Below is a small trained network, with its code and all its weights. Each question gives an input and a class and asks what happens when units are switched off, that is, made to give their printed mean instead of their output.

import numpy as np


def w(rows, s, z=0):
    codes = np.array(rows[::2]) - 128.0
    scale = np.full(codes.shape[1], s)
    scale[-1] = z or s
    return codes * scale


def f(y):
    return y / 2 * (1 + np.tanh(0.7978845608 * (y + 0.044715 * y**3)))


def log_softmax(a):
    a = a - a.max(-1, keepdims=True)
    return a - np.log(np.exp(a).sum(-1, keepdims=True))


def net(x, mask):
    res = np.array(x, float).reshape(1, 4) / 4 @ E
    y = f(res @ A[0][:, :-1].T + A[0][:, -1])
    res = res + np.where(mask, y, B[0][:, -1]) @ B[0][:, :-1]
    return log_softmax(res[-1] @ U[:, :-1].T + U[:, -1])


A, B = {}, {}
E = w([
[89,38,46,223,90,89,70,148,85,110,115],'x0',
[196,91,169,72,88,71,199,222,214,200,135],'x1',
[194,192,185,208,8,186,121,146,90,137,95],'x2',
[110,90,206,116,80,115,98,119,33,144,255],'x3',
],0.0087)
A[0] = w([
[97,100,199,93,203,105,255,96,144,79,209,205],'n0',
[85,82,51,81,142,82,141,185,171,156,70,179],'n1',
[140,156,89,151,138,216,152,88,87,35,94,157],'n2',
[130,31,80,203,114,23,126,185,69,91,199,175],'n3',
[103,163,56,180,197,210,107,106,75,143,70,138],'n4',
[116,164,68,157,235,205,78,152,144,18,56,198],'n5',
[164,173,123,129,110,140,95,181,83,133,128,90],'n6',
[125,73,115,85,171,53,200,177,248,188,47,168],'n7',
[128,89,50,163,107,79,106,71,79,90,187,87],'n8',
[155,206,161,236,123,202,112,145,82,169,48,130],'n9',
[120,151,130,138,142,161,103,129,105,79,83,133],'n10',
[203,115,127,120,95,170,128,97,106,142,102,99],'n11',
[168,228,145,122,117,247,83,120,118,152,127,255],'n12',
[108,189,207,153,90,201,111,158,122,136,116,192],'n13',
],0.0072,0.0031)
B[0] = w([
[118,112,170,127,122,66,116,100,74,232,109,220],'n0',
[88,95,171,147,176,63,125,141,124,148,91,210],'n1',
[178,170,63,101,128,136,169,119,179,119,121,208],'n2',
[70,66,185,109,56,84,71,95,54,208,173,243],'n3',
[170,159,123,139,145,154,161,158,143,79,85,217],'n4',
[166,150,106,104,158,136,144,160,224,80,99,247],'n5',
[147,110,92,100,147,131,158,138,106,141,167,148],'n6',
[167,122,119,180,158,69,172,151,93,90,62,254],'n7',
[102,60,101,161,160,87,70,174,127,155,99,195],'n8',
[144,184,109,100,70,177,185,128,164,97,141,233],'n9',
[169,117,69,78,107,132,158,142,120,111,84,164],'n10',
[110,178,98,157,130,149,109,149,157,128,138,153],'n11',
[104,118,128,81,2,173,124,45,143,143,178,235],'n12',
[110,111,111,89,47,178,117,98,107,128,177,209],'n13',
],0.0085,0.0095)
U = w([
[169,108,149,144,154,72,119,197,171,112,39,51],'0',
[136,87,213,108,83,107,55,115,105,178,150,255],'1',
[185,164,102,71,89,254,162,114,202,94,104,126],'2',
],0.0083,0.00087)

Each question gives the input, the list of numbers given to net, and the class t.
The units are the neurons (one row each of A and B). Each row of codes is followed by its name. A weight is (code - 128) times the scale printed after its matrix; where a second scale follows, it is the last column's (A, B and U).
mask holds one flag per neuron, in row order. A switched-off neuron (its flag False) gives its mean, the last column of its row in B, instead of its output. The means were averaged over made-up inputs and are rounded, as every weight is.
A unit's drop is (log p(t) with every unit on - log p(t) with that unit switched off) / (log p(t) with every unit on - log p(t) with every unit switched off).
The circuit of an input: a set's keep is (log p(t) with only the set's units on - log p(t) with every unit switched off) / (log p(t) with every unit on - log p(t) with every unit switched off). Starting from the 12 units with the biggest drops (on a tie, the unit counted first), units are removed one at a time, each time the one whose removal leaves the highest keep (on an exact tie, the one counted first), for as long as the keep stays at least 0.8.
circuit, biggest first: the units of the circuit, biggest drop first
unit that matters most: the unit with the biggest drop
k most important neurons: the k neurons with the biggest drops, biggest first
drop of u: that unit's drop, to one decimal
input [-4,5,-5,2], class 0: 4 most important neurons : n7, n3, n12, n13
input [2,3,8,3], class 2: circuit, biggest first : n9
input [-4,6,-1,0], class 0: 2 most important neurons : n7, n3
input [-2,0,6,7], class 2: 2 most important neurons : n3, n0
input [0,1,4,3], class 2: 4 most important neurons : n3, n0, n1, n8
input [0,-8,-7,0], class 0: 3 most important neurons : n8, n12, n9
input [-1,3,5,4], class 2: 3 most important neurons : n3, n0, n1
input [1,3,8,4], class 2: 2 most important neurons : n9, n0
input [8,-3,4,-5], class 2: 2 most important neurons : n9, n7
input [-2,-3,-5,-2], class 0: 2 most important neurons : n12, n9
input [4,-4,8,5], class 2: 4 most important neurons : n9, n0, n2, n1
input [-4,-8,-8,4], class 0: 2 most important neurons : n3, n12
input [8,-3,4,-6], class 2: drop of n9 : 0.3
input [-8,-1,-3,3], class 1: unit that matters most : n0
input [-8,0,-4,-6], class 0: drop of n2 : 0.0
input [-8,5,-6,-3], class 0: drop of n7 : 0.1
